Here is a tiny trained network, its code and every weight. The questions are about switching its units off for an input and a class, where a switched-off unit gives its printed mean instead of its output.

import numpy as np


def w(rows, s, z=0):
    codes = np.array(rows[::2]) - 128.0
    scale = np.full(codes.shape[1], s)
    scale[-1] = z or s
    return codes * scale


def f(y):
    return y / 2 * (1 + np.tanh(0.7978845608 * (y + 0.044715 * y**3)))


def log_softmax(a):
    a = a - a.max(-1, keepdims=True)
    return a - np.log(np.exp(a).sum(-1, keepdims=True))


def net(x, mask):
    res = np.array(x, float).reshape(1, 8) / 4 @ E
    y = f(res @ A[0][:, :-1].T + A[0][:, -1])
    res = res + np.where(mask, y, B[0][:, -1]) @ B[0][:, :-1]
    return log_softmax(res[-1] @ U[:, :-1].T + U[:, -1])


A, B = {}, {}
E = w([
[118,166,123,121,137,177,107,121,135],'x0',
[114,163,92,90,144,206,131,160,137],'x1',
[168,90,60,96,125,181,159,134,49],'x2',
[90,136,138,81,117,133,197,144,164],'x3',
[154,117,129,170,152,167,74,69,95],'x4',
[174,215,144,99,65,182,169,105,150],'x5',
[107,151,178,195,140,155,197,152,70],'x6',
[156,109,247,80,78,135,144,94,182],'x7',
],0.012)
A[0] = w([
[59,189,70,147,254,140,36,141,230,141],'N0',
[153,188,52,130,151,166,157,190,52,254],'N1',
[206,206,168,166,121,124,90,79,130,165],'N2',
[83,89,118,131,92,33,162,118,189,146],'N3',
[116,79,194,203,212,123,124,82,37,195],'N4',
[211,142,146,96,138,196,82,108,170,81],'N5',
],0.0071,0.0043)
B[0] = w([
[181,198,176,147,196,164,116,89,133,238],'N0',
[179,83,132,88,219,96,86,164,134,255],'N1',
[183,86,79,59,125,81,159,11,134,197],'N2',
[89,69,126,81,172,116,133,208,198,203],'N3',
[101,150,168,88,183,135,202,104,54,239],'N4',
[189,123,145,105,90,126,145,60,109,178],'N5',
],0.011,0.0098)
U = w([
[204,176,143,107,60,165,157,48,123,151],'0',
[75,145,122,187,9,192,71,167,84,44],'1',
[119,61,52,205,151,173,107,183,25,2],'2',
[143,27,55,68,180,94,44,120,136,222],'3',
[51,159,159,255,161,17,106,130,96,61],'4',
[59,133,145,78,71,101,196,240,252,104],'5',
[120,191,220,131,175,242,217,106,124,240],'6',
[36,135,53,199,67,184,150,90,166,40],'7',
],0.0073,0.0062)

Each question gives the input, the list of numbers given to net, and the class t.
The units are the neurons (one row each of A and B). Each row of codes is followed by its name. A weight is (code - 128) times the scale printed after its matrix; where a second scale follows, it is the last column's (A, B and U).
mask holds one flag per neuron, in row order. A switched-off neuron (its flag False) gives its mean, the last column of its row in B, instead of its output. The means were averaged over made-up inputs and are rounded, as every weight is.
A unit's drop is (log p(t) with every unit on - log p(t) with that unit switched off) / (log p(t) with every unit on - log p(t) with every unit switched off).
The circuit of an input: a set's keep is (log p(t) with only the set's units on - log p(t) with every unit switched off) / (log p(t) with every unit on - log p(t) with every unit switched off). Starting from all 6 units, units are removed one at a time, each time the one whose removal leaves the highest keep (on an exact tie, the one counted first), for as long as the keep stays at least 0.8.
units of the circuit, in order: the units of the circuit, biggest drop first
most important unit: the unit with the biggest drop
top k neurons: the k neurons with the biggest drops, biggest first
drop when u is switched off: that unit's drop, to one decimal
input [6,-7,-7,3,1,-7,-2,6], class 5: top neuron -> (N3)
input [2,7,3,6,-5,0,0,8], class 5: top 3 neurons -> (N0 N4 N2)
input [-3,-4,-3,-1,-2,-3,5,4], class 5: top 2 neurons -> (N3 N0)
input [-4,-6,3,1,-4,-3,5,4], class 5: top 2 neurons -> (N3 N0)
input [-5,2,2,-6,-1,-3,-1,-3], class 2: units of the circuit, in order -> (N2 N3)
input [-4,2,-8,-8,4,-7,-5,-3], class 6: units of the circuit, in order -> (N0 N4)
input [-2,-8,6,-7,8,-8,-7,-7], class 2: units of the circuit, in order -> (N4 N2)
input [-6,-2,-1,8,-2,-2,1,-6], class 5: units of the circuit, in order -> (N3 N2)
input [-2,4,3,-4,-8,-8,3,5], class 5: top 2 neurons -> (N1 N0)
input [2,-6,6,-5,5,4,6,4], class 0: top 4 neurons -> (N2 N0 N3 N5)
input [-5,5,7,5,-1,5,-5,1], class 3: top 3 neurons -> (N1 N0 N4)
input [5,-5,-3,0,-2,6,7,2], class 0: units of the circuit, in order -> (N2 N4)
input [-6,-4,5,-1,6,-8,1,-7], class 2: top 3 neurons -> (N4 N2 N3)
input [4,-3,-4,4,-5,-6,-5,-3], class 5: most important unit -> N3
input [8,2,-2,-7,7,-8,0,-6], class 6: top 2 neurons -> (N0 N4)
input [-6,8,3,4,6,-1,-3,5], class 0: top 3 neurons -> (N1 N3 N5)
input [6,-1,4,7,5,-1,-7,2], class 0: top 3 neurons -> (N1 N3 N5)
input [6,5,0,3,8,8,-7,-7], class 0: top 4 neurons -> (N0 N5 N3 N2)
input [3,6,5,-2,7,5,7,-1], class 3: top 2 neurons -> (N1 N0)
input [3,2,-2,8,-8,3,5,-6], class 5: most important unit -> N4
input [6,5,-6,2,5,5,3,7], class 0: drop when N2 is switched off -> 0.1
input [4,-5,8,4,7,-7,4,4], class 6: drop when N4 is switched off -> 0.8
input [8,5,-5,-3,-6,1,-8,-3], class 6: drop when N1 is switched off -> 0.0
